In the rows, 128 means zero.
Each row of numbers belongs to one of the objects below and depends on some of the facts about them. Some rows are named. Which object is each other row?

Some rows with their names:
difa: [110 143 130 138 136 124 113 107 137 117 131 108 107 126 137 134 114 122
 162 157 135 121 123 115 121 120 137 146]
tramik: [164  93 133 123 109 117  92 126 104 126 104 154 148 138  93 130 127 109
 146 104 111 132 112 114 132 157 125 101]
brabrar: [133 107 152 142 139 144 117 110 125 130 108 144 149 133 101 116 121  96
 163 156 124 149 110 115 128 167 123 125]
bromos: [116 110 136 147 132 139 108 116 117 138 122 128 143 135 141 122 124 124
 150 136 110 130 133 125 129 136 128 127]
vetromem: [149  83 117 126  93 126  81 117 110 139 105 144 153 146  96 138 136 124
 154 114 104 105 122 123 144 130 124 113]
klavoral: [127 120 120 138 146 125 100  97 126 118 134 110  81 122 119 141 131 113
 160 155 148 121 116 105 115 102 149 132]
zaba: [136  84 112 122 113 123  86 120 101 143 110 136 153 134 106 134 140 125
 145 121 115 106 122 126 140 132 132 118]
drupur: [126 121 126 134 146 125 106 102 123 117 142 114  79 138 117 136 124 120
 145 155 148 124 111 112 114  97 147 132]
restasu: [132 102 109 112 115 122  98 121 102 131 121 126 136 137 109 135 133 131
 132 125 122 107 122 125 136 128 133 134]
klagribu: [114 104 138 149 131 142 104 119 116 143 121 137 150 144 135 120 128 127
 144 133 110 131 130 128 129 133 124 118]
vikor: [112 110 137 147 134 141 106 119 117 140 121 133 144 142 135 121 127 126
 144 136 113 130 129 127 128 132 125 121]
peklol: [136  77 133 149 137 135  88 107 110 145 128 138 131 144 117 125 139 115
 151 132 123 128 118 121 125 115 140  98]
deplin: [136  86 132 145 138 139  98 107 108 136 131 136 116 146 118 127 134 118
 139 134 123 129 120 118 124 112 136 110]
trolotes: [151 111 123 112 131 108 105 127  98 120 116 129 133 117 110 129 126 110
 136 116 129 131 115 115 128 157 139 122]
neris: [123  91 147 152 120 162 111  99 129 143 108 145 162 150 105 118 125 110
 171 159 106 131 122 121 138 147 112 133]
plitri: [120 154 139 133 147 111 113 119 131 108 127 118 102 121 123 128 111 110
 152 148 148 140 110 111 111 139 143 128]
borin: [127 124 125 134 147 124 105 104 123 118 141 116  78 140 117 137 124 121
 141 156 149 123 109 112 113  94 147 129]
skuzimul: [114  75 122 134 157 141 113 107 100 139 125 137 115 129 135 110 132 136
 126 132 153 124 135 133 115 120 161 109]

Facts:
Π: sits directly inside; Φ: uses; χ: refers to; δ: belongs to class
kise {Π=nestibrel, δ=c}
kela {Π=revos, δ=b}
droplum {Π=revos, Φ=lafastik, χ=firir, δ=a}
sodrodres {Π=klemar, χ=sobuplim, δ=b}
trisus {Π=tarim, Φ=kuno, χ=tarim, δ=d}
lisum {Π=deplin, Φ=britim, χ=peklol, δ=a}
skatrisen {Π=traful, Φ=flunom, χ=plorum, δ=b}
navik {Π=revos, χ=deplin, δ=a}
skinik {Π=klavoral, Φ=gribe, δ=a}
segem {Π=revos, δ=c}
vetromem {Π=klavoral, Φ=sozor, δ=c}
teni {Π=borin, Φ=drifin, δ=b}
vupor {Π=sozor, δ=a}
bruskes {Π=lekosu, χ=fepla, δ=c}
skozer {Π=nudra, Φ=galo, δ=a}
pabrir {Π=feplipen, Φ=gistek, δ=c}
tramik {Π=nestibrel, Φ=trisus, δ=b}
pleklis {Π=vorel, χ=gevor, δ=a}
klobonam {Π=skuzimul, χ=verim, δ=a}
vikor {Π=traful, Φ=klagribu, δ=a}
treflisel {Π=nestibrel, Φ=lisum, χ=revos, δ=c}
nebir {Π=lekosu, δ=a}
stedral {Π=sobuplim, Φ=tromik, χ=gistek, δ=a}
vaklo {Π=peklol, Φ=vebi, δ=a}
rusto {Π=nestibrel, δ=c}
klofe {Π=vorel, δ=c}
pesor {Π=fepla, Φ=brovu, δ=a}
deflin {Π=peklol, δ=b}
lufak {Π=lekosu, δ=c}
vomo {Π=traful, δ=b}
fepli {Π=revos, Φ=sobuplim, δ=a}
patok {Π=revos, δ=a}
tarim {Φ=lekosu}
sadas {Π=fepla, χ=gistek, δ=a}
drifin {Π=vorel, δ=d}
kitir {Π=venik, χ=staflimen, δ=a}
plorum {Π=gugrus, Φ=fepla, χ=klobonam, δ=b}
brinom {Π=traful, Φ=trile, χ=verim, δ=a}
klado {Π=skuzimul, χ=firir, δ=b}
skigral {Π=gugrus, δ=a}
plidu {Π=vafak, Φ=pesor, δ=b}
zuplar {Π=sobuplim, δ=a}
flubru {Π=gugrus, χ=gugrus, δ=b}
mavo {Π=deplin, δ=b}
gibrela {Π=peklol, χ=sozor, δ=c}
bromos {Π=klemar, Φ=vegre, χ=revos, δ=a}
trile {Π=vafak, Φ=skatrisen, χ=staflimen, δ=c}
seflo {Π=klavoral, χ=sobuplim, δ=c}
plitri {Π=vafak, δ=d}
britim {Π=borin, Φ=suri, δ=c}
broles {Π=nestibrel, δ=a}
zetak {Π=drupur, Φ=tramik, δ=b}
toginum {Π=gugrus, χ=pesor, δ=a}
siro {Π=peklol, χ=pleklis, δ=d}
fovun {Π=klavoral, Φ=vafak, χ=gofli, δ=d}
piful {Π=fepla, Φ=gebrapok, δ=b}
miklel {Π=nestibrel, Φ=treflisel, χ=nudra, δ=d}
druze {Π=vorel, Φ=zuplar, δ=d}
grisin {Π=revos, Φ=klofe, δ=a}
zudrik {Π=dafun, Φ=trepir, χ=samon, δ=d}
fomel {Π=peklol, δ=a}
gretrel {Π=fepla, Φ=pabrir, δ=a}
trolotes {Π=gofli, Φ=lufak, χ=mefan, δ=b}
vebi {Π=nestibrel, Φ=peklol, χ=mefan, δ=a}
lekosu {Φ=kitir}
dranelem {Π=peklol, χ=trido, δ=a}
stamum {Π=peklol, Φ=neris, χ=tromik, δ=a}
fuzum {Π=nudra, χ=vafak, δ=c}
lebrostor {Π=nestibrel, Φ=gugrus, χ=lekosu, δ=c}
trepir {Π=deplin, Φ=kostegrel, χ=tarim, δ=b}
gistek {Π=drupur, Φ=revos, δ=b}
popla {Π=peklol, Φ=nestibrel, δ=b}
kuno {Π=gugrus, Φ=brere, χ=nudra, δ=d}
grotre {Π=drupur, Φ=sogi, χ=nudra, δ=a}
tamok {Π=fepla, δ=a}
skapimak {Π=sozor, δ=a}
lezus {Π=gugrus, δ=c}
losa {Π=gugrus, δ=c}
nudra {Φ=dranelem}
nakom {Π=gugrus, χ=drupur, δ=a}
gugrus {Φ=pamo}
labal {Π=borin, χ=pleklis, δ=b}
plosi {Π=fepla, δ=a}
lege {Π=tarim, Φ=breve, χ=borin, δ=b}
zaba {Π=klavoral, Φ=tenim, δ=c}
virupi {Π=vafak, Φ=zilus, χ=rusto, δ=a}
vafak {Φ=plitri}
nisom {Π=parok, Φ=labal, δ=b}
lafastik {Π=klavoral, χ=vafak, δ=b}
gafun {Π=peklol, χ=staflimen, δ=a}
parok {Φ=stamum}
sipli {Π=sagor, χ=borin, δ=b}
skomul {Π=venik, χ=flaflim, δ=b}
suri {Π=vorel, Φ=vorel, δ=b}
kliklebru {Π=borin, δ=a}
klesko {Π=peklol, δ=a}
deplin {Φ=grogaga}
sirom {Π=klavoral, Φ=kledil, χ=sagor, δ=a}
tenim {Π=revos, Φ=vagu, δ=a}
lekla {Π=nestibrel, χ=gistek, δ=b}
bidos {Π=klemar, χ=staflimen, δ=a}
plidreklek {Π=lekosu, Φ=fofes, χ=klemar, δ=b}
tromik {Π=vafak, Φ=tarim, δ=a}
vagu {Π=sozor, Φ=fuzum, δ=b}
sizom {Π=lekosu, Φ=fovun, χ=pesor, δ=a}
gebrapok {Π=borin, Φ=sistan, δ=a}
dafun {Φ=siro}
vegre {Π=sozor, Φ=motre, χ=fepla, δ=b}
sagor {Φ=zaba}
brabrar {Π=revos, Φ=nebir, χ=staflimen, δ=d}
drebriski {Π=gugrus, δ=a}
guzu {Π=vorel, δ=b}
gupul {Π=vafak, Φ=gisa, δ=a}
breve {Π=vafak, Φ=vetromem, χ=tarim, δ=a}
bididrem {Π=peklol, Φ=skigral, δ=a}
mefan {Π=sobuplim, χ=feplipen, δ=d}
skoborus {Π=gugrus, χ=vorel, δ=c}
difa {Π=revos, χ=nisom, δ=a}
neris {Π=revos, Φ=nudra, χ=staflimen, δ=a}
gurun {Π=gofli, Φ=sirom, δ=c}
gevor {Π=nudra, Φ=lebrostor, δ=b}
nestibrel {Φ=popak}
gribe {Π=gofli, Φ=grisin, χ=flaflim, δ=b}
luflo {Π=gugrus, Φ=lunen, χ=nudra, δ=b}
roflem {Π=vafak, Φ=traful, χ=nudra, δ=a}
lepon {Π=firir, Φ=vupor, χ=klemar, δ=b}
fliri {Π=klavoral, δ=a}
skogrin {Π=vorel, χ=gofli, δ=a}
skuzimul {Φ=miklel}
sozor {Φ=brabrar}
revos {Φ=druze}
peklol {Φ=deplin}
klagribu {Π=lekosu, Φ=levil, δ=a}
klumal {Π=klavoral, Φ=skozer, δ=a}
levil {Π=klemar, Φ=lekla, δ=d}
beflok {Π=dafun, χ=gugrus, δ=d}
pamo {Π=skuzimul, δ=b}
motre {Π=traful, δ=a}
zilus {Π=sozor, χ=gugrus, δ=b}
brovu {Π=deplin, Φ=trido, χ=fepla, δ=b}
flaflim {Π=firir, δ=a}
verim {Π=lekosu, χ=fepla, δ=d}
mafe {Π=drupur, δ=a}
feplipen {Φ=grotre}
niro {Π=vafak, χ=brovu, δ=c}
samon {Π=traful, χ=dafun, δ=a}
grogaga {Π=fepla, δ=a}
suklak {Π=sozor, Φ=venik, χ=nestibrel, δ=a}
galo {Π=borin, Φ=roflem, χ=pabrir, δ=b}
kostegrel {Π=vafak, δ=b}
staflimen {Π=tarim, Φ=popla, δ=b}
plokam {Π=nestibrel, Φ=fomel, δ=a}
duretru {Π=fepla, χ=firir, δ=a}
restasu {Π=firir, Φ=beflok, δ=c}
klodran {Π=klavoral, δ=b}
fofes {Π=gugrus, Φ=stedral, χ=tromik, δ=c}
skeno {Π=nestibrel, Φ=lepon, δ=b}
popak {Π=nudra, Φ=fepli, δ=a}
traful {Φ=fliri}
sistan {Π=fepla, Φ=suklak, δ=a}
nazam {Π=klavoral, Φ=skinik, χ=staflimen, δ=a}
mosogrur {Π=drupur, Φ=parok, δ=a}
kledil {Π=trido, Φ=statok, δ=c}
brere {Π=peklol, χ=nudra, δ=a}
gisa {Π=klemar, Φ=dafun, χ=vafak, δ=a}
flunom {Π=deplin, Φ=skogrin, δ=d}
statok {Π=vafak, Φ=teni, χ=gofli, δ=b}
gevofu {Π=gugrus, Φ=zetak, χ=firir, δ=c}
sogi {Π=klavoral, Φ=niro, χ=dafun, δ=b}
lunen {Π=gofli, χ=skuzimul, δ=c}

Rows to name:
No name comes twice in this set of rows, the named rows included.
[159  97 131 120 114 117  97 129 101 126 107 150 147 136  97 127 127 112
 139 105 114 133 113 116 133 158 126 105] -> zetak
[143  83 110 120 114 124  95 118  97 139 115 129 149 132 113 133 138 126
 141 116 112 106 125 125 140 135 132 128] -> lebrostor
[131 109 146 145 141 124 102 125 113 135 110 138 149 119 134 118 127 104
 157 125 118 145 122 119 121 160 136 103] -> fovun
[129 119 144 137 140 125 113 129 110 128 116 135 144 124 133 116 120 111
 144 126 119 147 124 119 123 160 133 115] -> zudrik
[100  74 100  91 169 116 135 125  85 123 102 141 124  80 139  87 122 155
 105 111 205 121 147 151 108 169 198 108] -> suri
[156  96 130 123 113 112  89 127 105 128 102 150 150 129  96 129 132 107
 148 108 118 130 112 114 130 156 131 101] -> popla
[ 42  49  99 111 194 153 160 109  94 143 100 142 132  66 197  55 115 196
 108 125 227 111 191 180 101 162 223 112] -> lisum
[144 140 117 107 133  93 104 119 118 103 120 110 101 104 107 140 119 106
 154 138 152 121 106 106 120 143 154 135] -> lafastik
[150 102 122 117 129 107  95 125 100 125 110 133 141 114 109 129 133 105
 146 117 128 129 113 115 127 157 143 112] -> sogi
[112 111 116 126 161 128 118  99 120 116 138 115  73 122 129 124 121 134
 137 155 174 118 124 122 108 103 168 131] -> vorel
[146  83 137 146 118 145  95 106 111 138 122 144 135 150 115 128 131 116
 148 124 106 127 128 116 131 123 126 110] -> parok
[158  98 137 120 114 118  88 137 105 127 103 161 146 151  87 126 128 118
 130 103 114 134 108 119 131 147 123  96] -> gistek
[157  95 127 117 124 114 100 128  95 127 109 141 149 123 108 125 129 109
 137 105 116 133 118 117 132 164 132 112] -> gribe
[128 102 146 152 110 147 100 117 125 138 114 147 152 156 123 123 121 126
 155 127  96 129 131 123 134 134 112 115] -> popak
[101 135 133 135 143 144 126  95 137 121 129 111 115 132 115 125 116 115
 162 188 144 125 114 118 125 133 132 165] -> bidos

The same objects again, as new rows of numbers:
Named rows:
kliklebru: [143 186 155  72 138 111 131 131 161 178  76 139 121 161  93 117  91 126
  86 139 126 145 120 112  93 144  99 129 171 159 111 126 117 144]
gugrus: [144 176 165  53 139 161 143 116 157 176 127 157  97 152 103 102 110 101
 104 128 119 159 101 124 126 157  82 152 183 138  84 123 124 131]
nebir: [135 178 180  80 135  96 115 128 159 177  60 121 108 154  92 123 102 141
  74 132 145 149 116 111  84 135 115 121 176 145  89 108 125 145]
brabrar: [154 175 143  74 170 100 135 103 146 181 125 142  95 135 120  63  76 111
  54  84 145 151 125 128  86 148 119 125 182 129  85 113 124 130]
mafe: [143 186 155  73 138 111 131 132 161 178  76 139 121 160  92 118  91 126
  86 139 127 145 119 113  93 144 100 129 171 159 112 127 117 143]
skozer: [144 187 151  71 138 114 133 132 162 179  78 142 123 162  92 117  90 124
  87 139 125 144 119 112  94 145  98 131 171 161 115 129 116 143]
klobonam: [141 187 147  75 134 109 124 127 162 169  85 139 119 160  93 121  87 131
  85 132 115 129 121 111  97 143 101 135 171 162 106 122 114 150]
verim: [141 184 158  91 173 114 131  90 149 167 129 139  92 157 105  67  82 121
  54  85 129 136 120 115 119 136 111 131 175 124  82 116 130 131]
zuplar: [135 179 179  81 134  97 115 128 158 176  61 121 107 154  92 123 103 141
  74 132 146 150 116 112  85 135 115 121 176 144  88 108 125 146]
popla: [129 170 143  88 167 116 137 113 136 166  96 125 120 159  86  72 108 142
  65 121 122 161 106 115 118 149 130 131 143 149 122 117 131 127]
feplipen: [163 181 147  59 146 169 140 114 152 145 122 167 116 148 118  95  92  98
 101 130  99 167 127 126 129 162  84 143 186 157 120 146 120 151]
mefan: [141 178 153  94 168 111 144 104 149 183 124 144  90 149 114  63  83 121
  58  85 136 157 120 120 103 145 113 139 177 126  95 114 133 133]
niro: [125 147 178  52 145  49 109 133 158 141 102 120 111 131  91  96 100 161
  69  99 129 145 105 112  98 131 119 130 160 132 116  95 139 133]
broles: [150 183 154  63 136 105 131 127 163 177  71 139 124 155 100 120  85 128
  84 136 131 144 123 107  86 142 103 126 177 157 115 125 116 142]
klemar: [155 174 170  68 143 153 126 111 149 144 108 149 103 142 119 100 102 113
  90 123 117 171 125 126 120 154  97 135 189 142 100 129 127 153]
traful: [154 173 173  68 143 150 123 110 149 143 106 147 101 141 118 101 104 114
  88 122 120 172 124 125 119 152  99 134 190 140  97 127 128 153]
gafun: [140 188 123  85 145 131 117 122 134 172  82 130 129 160  90 107  99 129
  73 142 114 140 119 123  87 154 121 127 153 176 102 122 109 135]
klesko: [137 188 145  91 146 137 126 117 139 174  67 128 129 172  88 107 106 138
  73 146 121 153 115 110  99 146 120 129 154 166 112 124 121 131]

Which object is each row?
No name comes twice in this set of rows, the named rows included.
[144 170 184  88 168  93 132  97 148 183  98 126  84 143 118  67  92 131
  45  82 165 168 119 115  90 133 127 122 186 108  78 101 141 127] -> plitri
[145 196 120  83 150 152 142 120 143 177  81 146 143 179  89 101  95 123
  84 153 103 150 118 110 108 155 106 136 149 180 134 141 113 129] -> vaklo
[123 200 167 107 145  92 127 162 171 171  85 140 110 167  73 120  90 123
  86 138 119 146 124 131 104 144  82 123 164 165 115 142 117 171] -> skinik
[140 155 139  35 152  59 121 144 157 146 124 140 128 128  91  89  86 134
  81 110 114 139 109 127  95 148 105 130 156 154 132 116 123 130] -> trile
[119 151 186  60 151  56 115 140 157 148  99 120 110 138  82  92 110 157
  69 108 136 159  98 118 103 133 115 126 155 129 115 101 142 127] -> klofe
[120 152 184  59 151  58 117 140 157 148  99 121 113 140  83  91 109 155
  70 109 133 159  99 118 104 134 114 127 154 131 117 103 141 127] -> lufak
[140 161 148  63 150  77 135 123 159 166 104 133 109 136 102  87  85 139
  76 103 127 144 115 112 101 145 118 135 168 141 122 110 127 146] -> statok
[118 151 176  61 147  56 113 140 157 144 107 122 109 135  85  94 106 159
  71 103 125 151 100 118 103 136 115 134 153 134 116  98 139 134] -> lunen
[141 185 148  74 133 107 126 131 160 175  82 138 117 156  95 120  87 131
  85 132 121 137 121 112  90 145 103 135 171 161 110 121 116 150] -> suklak
[135 186 135  93 141 135 124 118 139 171  75 129 128 168  91 108 101 142
  75 140 112 146 117 110  96 149 121 136 153 169 113 119 118 137] -> stamum
[135 171 175 101 164  98 130 101 147 181 112 128  79 144 114  67  93 134
  48  79 152 162 117 119  95 137 124 132 181 113  75  98 139 134] -> beflok
[149 195 123  65 138 124 140 131 164 171  99 157 133 165  93 116  75 116
  96 138  98 126 126 111 104 152  86 141 166 176 129 140 107 148] -> brinom
[154 182 134  55 136  98 120 132 158 174  85 140 124 142 101 120  79 120
  84 132 126 130 127 121  74 149 107 124 176 167 103 122 106 148] -> neris

The same objects again, as new rows of numbers:
Named rows:
plosi: [141 138 136 140 137 141 126 109 120 122 137 133 121 136]
drifin: [139 144 137 107 121 168 124 134 113 137 155 138 135 113]
bidos: [151 138 137 153 135 144 124 115 125 123 146 128 124 120]
skoborus: [140 129 148 134 144 140 122 124 123 131 139 154 132 126]
britim: [237 131 143 114 145 104 123 133 116 161 122 126  91  90]
toginum: [138 137 151 151 148 146 124 104 123 123 143 145 120 135]
kliklebru: [141 139 136 140 138 141 127 108 121 122 137 133 121 136]
treflisel: [221 123 121 144 133 125 110 117 109 133 125 158 100  68]
kitir: [ 71 147 129 146 115 218 118 123 122  86 179 148 168 141]
lezus: [140 129 148 135 143 140 121 124 123 132 139 153 132 131]
kuno: [109 135 143 140 126 168 126 122 121 137 147 161 124 123]
gugrus: [ 99 141 128 141 142 156 120  97 118 141 150 143 130 126]
droplum: [124 131 128 155 141 115 129  98 123 117 121 138 123 138]
borin: [ 99 141 115 133 135 153 122 100 116 138 144 135 129 123]
stamum: [131 136 124 130 138 137 126 102 118 121 150 136  99 135]
grogaga: [160 147 146 122 133 167 125 123 115 124 153 125 121 129]
vorel: [219 154 145  98 147 137 125 126 109 181 146  99  86  83]
sizom: [123 130 126 155 142 116 128  95 125 119 122 141 118 139]

Name these rows:
No name comes twice in this set of rows, the named rows included.
[158 148 145 120 136 166 125 124 114 123 150 127 120 125] -> skogrin
[ 58 136 163 111 149 131 142 142 136 132 138 128 164 192] -> fofes
[139 147 136 114 126 186 127 126 114 124 166 131  90 131] -> brere
[  5 142  99 141 120 201 119  96 117  99 162 160 171 150] -> lekosu
[ 93 140 106 124 135 151 122  96 115 138 156 136 113 122] -> peklol
[118 151 123 113 133 179 121 117 111 139 159 130 127 109] -> venik
[140 137 153 152 146 146 123 103 123 124 144 143 121 138] -> drebriski
[ 99 141 116 134 134 150 124 102 116 136 144 133 131 121] -> nestibrel
[ 49 120 158  85 127  84 146 163 143 125 111 116 166 187] -> plidreklek
[156 139 141 105 132 159 123 143 116 131 146 137 132 118] -> lunen
[139 130 131 122 135 134 124 128 121 130 132 143 131 128] -> kledil
[124 129 126 156 141 116 128  95 125 120 123 140 120 144] -> vikor

